Below is a small trained network, with its code and all its weights. Each question gives an input and a target symbol and asks what happens when units are switched off, that is, made to give their printed mean instead of their output.

import numpy as np


def w(rows, s, z=0):
    codes = np.array(rows[::2]) - 128.0
    scale = np.full(codes.shape[1], s)
    scale[-1] = z or s
    return codes * scale


def norm(h):
    return h / np.sqrt((h * h).mean(-1, keepdims=True) + 1e-5)


def f(y):
    return np.maximum(y, 0)


def softmax(a):
    e = np.exp(a - a.max(-1, keepdims=True))
    return e / e.sum(-1, keepdims=True)


def log_softmax(a):
    a = a - a.max(-1, keepdims=True)
    return a - np.log(np.exp(a).sum(-1, keepdims=True))


def net(x, mask):
    ids = ['ΓΘΞΨΩαεζηλμσ'.index(c) for c in x.split()]
    T = len(ids)
    res = E[ids] + P[:T]
    u = 0
    for l in range(2):
        r = norm(res)
        for j in range(2):
            rows = slice(3 * j, 3 * j + 3)
            q, k, v = (r @ M[l][rows].T for M in (Q, K, V))
            z = softmax(np.where(np.tri(T) > 0, q @ k.T / 3**0.5, -1e9)) @ v
            o = O[l][rows]
            res = res + np.where(mask[u + j], z, o[:, -1]) @ o[:, :-1]
        u += 2
        y = f(norm(res) @ A[l][:, :-1].T + A[l][:, -1])
        res = res + np.where(mask[u : u + 4], y, B[l][:, -1]) @ B[l][:, :-1]
        u += 4
    return log_softmax(norm(res)[-1] @ U[:, :-1].T + U[:, -1])


Q, K, V, O, A, B = {}, {}, {}, {}, {}, {}
E = w([
[101,186,84,107,140],'Γ',
[110,80,91,150,103],'Θ',
[223,92,156,89,158],'Ξ',
[52,157,170,165,126],'Ψ',
[82,127,5,146,70],'Ω',
[137,149,65,150,22],'α',
[95,69,103,157,2],'ε',
[179,130,120,114,22],'ζ',
[133,90,99,208,183],'η',
[194,164,77,227,155],'λ',
[168,108,83,115,79],'μ',
[130,168,160,201,114],'σ',
],0.0048)
P = w([
[102,30,123,135,17],'0',
[136,116,1,209,28],'1',
[140,123,17,203,55],'2',
[147,132,49,180,80],'3',
[137,145,53,199,99],'4',
[143,155,72,185,114],'5',
[134,156,81,175,137],'6',
[137,173,93,172,155],'7',
[142,187,128,159,168],'8',
[142,187,123,162,193],'9',
[141,166,114,160,180],'10',
],0.0022)
Q[0] = w([
[123,60,74,129,104],'0.h1',
[155,100,127,102,130],'0.h1',
[141,153,81,134,89],'0.h1',
[111,145,6,191,35],'0.h2',
[83,134,67,142,62],'0.h2',
[116,117,211,51,192],'0.h2',
],0.013)
K[0] = w([
[158,226,160,160,192],'0.h1',
[88,176,116,144,125],'0.h1',
[143,108,129,166,188],'0.h1',
[137,184,163,130,221],'0.h2',
[123,198,175,101,198],'0.h2',
[107,71,86,101,2],'0.h2',
],0.0096)
V[0] = w([
[105,42,110,175,179],'0.h1',
[112,95,134,75,73],'0.h1',
[110,117,203,49,109],'0.h1',
[125,119,205,190,68],'0.h2',
[255,151,143,163,136],'0.h2',
[129,218,121,132,105],'0.h2',
],0.0047)
O[0] = w([
[101,51,110,187,176,167],'0.h1',
[125,127,159,44,175,120],'0.h1',
[86,135,189,56,90,2],'0.h1',
[170,168,227,189,134,188],'0.h2',
[253,105,88,165,109,155],'0.h2',
[122,206,84,170,91,173],'0.h2',
],0.0044,0.0039)
A[0] = w([
[155,120,139,179,123,96],'0.n1',
[171,73,122,56,71,71],'0.n2',
[32,172,159,63,98,110],'0.n3',
[165,151,149,112,254,252],'0.n4',
],0.005,0.0028)
B[0] = w([
[172,121,138,190,131,245],'0.n1',
[37,244,99,152,136,149],'0.n2',
[238,150,131,177,208,160],'0.n3',
[135,91,29,168,4,253],'0.n4',
],0.004,0.0021)
Q[1] = w([
[94,134,150,71,139],'1.h1',
[157,163,90,248,110],'1.h1',
[149,86,127,131,120],'1.h1',
[168,136,72,206,86],'1.h2',
[159,142,83,209,103],'1.h2',
[139,77,163,42,159],'1.h2',
],0.014)
K[1] = w([
[106,172,69,133,116],'1.h1',
[166,83,248,102,135],'1.h1',
[135,90,122,155,155],'1.h1',
[105,131,174,63,118],'1.h2',
[111,122,163,69,116],'1.h2',
[135,163,88,218,110],'1.h2',
],0.013)
V[1] = w([
[133,115,151,45,2],'1.h1',
[175,231,37,76,183],'1.h1',
[62,208,67,59,125],'1.h1',
[72,41,116,75,233],'1.h2',
[57,106,167,61,33],'1.h2',
[167,35,59,139,74],'1.h2',
],0.0038)
O[1] = w([
[248,86,188,105,71,117],'1.h1',
[176,184,8,171,101,1],'1.h1',
[186,105,65,197,119,33],'1.h1',
[144,80,98,180,3,113],'1.h2',
[40,125,61,62,108,181],'1.h2',
[122,209,175,77,68,163],'1.h2',
],0.0041,0.004)
A[1] = w([
[133,43,39,62,114,132],'1.n1',
[243,96,129,181,111,60],'1.n2',
[142,73,136,85,26,92],'1.n3',
[206,119,91,118,252,251],'1.n4',
],0.0044,0.0013)
B[1] = w([
[125,69,126,3,126,197],'1.n1',
[108,70,216,83,139,253],'1.n2',
[149,184,112,133,209,218],'1.n3',
[131,147,191,71,192,229],'1.n4',
],0.0047,0.0023)
U = w([
[119,204,72,59,180,76],'Γ',
[86,33,129,154,194,253],'Θ',
[108,71,181,39,121,87],'Ξ',
[73,167,207,123,176,98],'Ψ',
[86,156,29,82,133,153],'Ω',
[144,166,94,124,59,113],'α',
[79,60,149,121,1,79],'ε',
[186,174,170,76,56,45],'ζ',
[207,79,63,196,166,33],'η',
[206,163,160,216,137,83],'λ',
[195,95,128,54,145,238],'μ',
[65,167,189,180,124,206],'σ',
],0.0095,0.0028)

Each question gives the input, a string of symbols that net reads in full, and the target symbol t.
The units are the heads (3 rows each of Q, K, V and O) and the neurons (one row each of A and B). Each row of codes is followed by its name. A weight is (code - 128) times the scale printed after its matrix; where a second scale follows, it is the last column's (O, A, B and U).
mask holds one flag per unit, layer by layer, with each layer's heads first. A switched-off unit (its flag False) gives its mean, the last column of its rows in O or B, instead of its output. The means were averaged over made-up inputs and are rounded, as every weight is.
A unit's drop is (log p(t) with every unit on - log p(t) with that unit switched off) / (log p(t) with every unit on - log p(t) with every unit switched off).
The circuit of an input: a set's keep is (log p(t) with only the set's units on - log p(t) with every unit switched off) / (log p(t) with every unit on - log p(t) with every unit switched off). Starting from all 12 units, units are removed one at a time, each time the one whose removal leaves the highest keep (on an exact tie, the one counted first), for as long as the keep stays at least 0.8.
circuit, biggest first: the units of the circuit, biggest drop first
most important unit: the unit with the biggest drop
top k neurons in layer l: the k neurons of layer l with the biggest drops, biggest first
which heads matter: for each layer, one digit per head in row order, 1 if its drop is at least 0.15 and else 0, layers parted by /
input α η Γ λ α σ α Ψ Ω Γ ζ, target Ω: which heads matter -> 01 / 00
input σ ε Γ σ μ σ Ψ Ψ ζ, target Ψ: circuit, biggest first -> (1.h2 0.h2)
input λ λ α Θ Θ, target λ: circuit, biggest first -> (1.h2 0.h2)
input Θ Ξ λ Ω μ α Θ, target ε: circuit, biggest first -> (1.h2 0.h2)
input Ψ Θ σ Ψ Γ Ψ Θ Ψ σ Ψ, target Θ: circuit, biggest first -> (1.h2 0.h1 0.n4)
input Θ σ α λ σ Θ Θ Θ Ψ, target ε: which heads matter -> 11 / 01
input α Γ Θ α ζ Θ Ξ Γ Γ ε, target Ω: circuit, biggest first -> (0.h2 1.h1)
input Ψ σ Θ μ Θ σ μ λ Γ α, target Ω: which heads matter -> 01 / 00
input Ξ Θ Ξ μ Ψ ζ ε Ψ Θ Θ, target σ: circuit, biggest first -> (0.h2)
input λ λ σ α, target λ: circuit, biggest first -> (1.h2 0.h1)
input Ψ Θ Θ Ξ σ ε Ω α μ μ, target Θ: which heads matter -> 01 / 11
input α μ Ψ Ξ λ Θ Θ σ Ξ Γ Θ, target Γ: which heads matter -> 00 / 01
input Ψ ζ Ψ Ψ Γ Ψ η ε, target Θ: which heads matter -> 00 / 01
input Ψ Ω Ψ η Ξ, target Θ: top 2 neurons in layer 0 -> (0.n3 0.n4)
input Θ Θ μ λ Ω α Ψ μ, target σ: circuit, biggest first -> (0.h2)
input Θ Θ Ψ Ψ Ψ Θ, target ε: circuit, biggest first -> (1.h2 0.h1)
input μ μ Θ Θ ζ, target Ω: which heads matter -> 11 / 01
input Ψ Ξ λ Ω, target η: circuit, biggest first -> (0.h2 1.h2)
input Ξ α Θ Θ Θ η Ψ α Θ, target σ: which heads matter -> 01 / 01
input μ μ Γ ε, target Ω: most important unit -> 0.n2
input Θ λ α η μ λ ε Ξ Ψ, target ε: which heads matter -> 11 / 01
input η Θ Θ Θ α, target σ: circuit, biggest first -> (1.h1 1.h2)
input Ψ Θ η Θ α α Θ Ψ Θ Θ ζ, target Θ: circuit, biggest first -> (1.h2 0.h1)
input Ξ Ψ Γ μ σ Ω Θ, target λ: which heads matter -> 01 / 00
input σ ε Ψ ε, target σ: which heads matter -> 00 / 00
input Θ Γ Ω Ξ Ψ Ξ, target ε: circuit, biggest first -> (0.n4 0.h2)
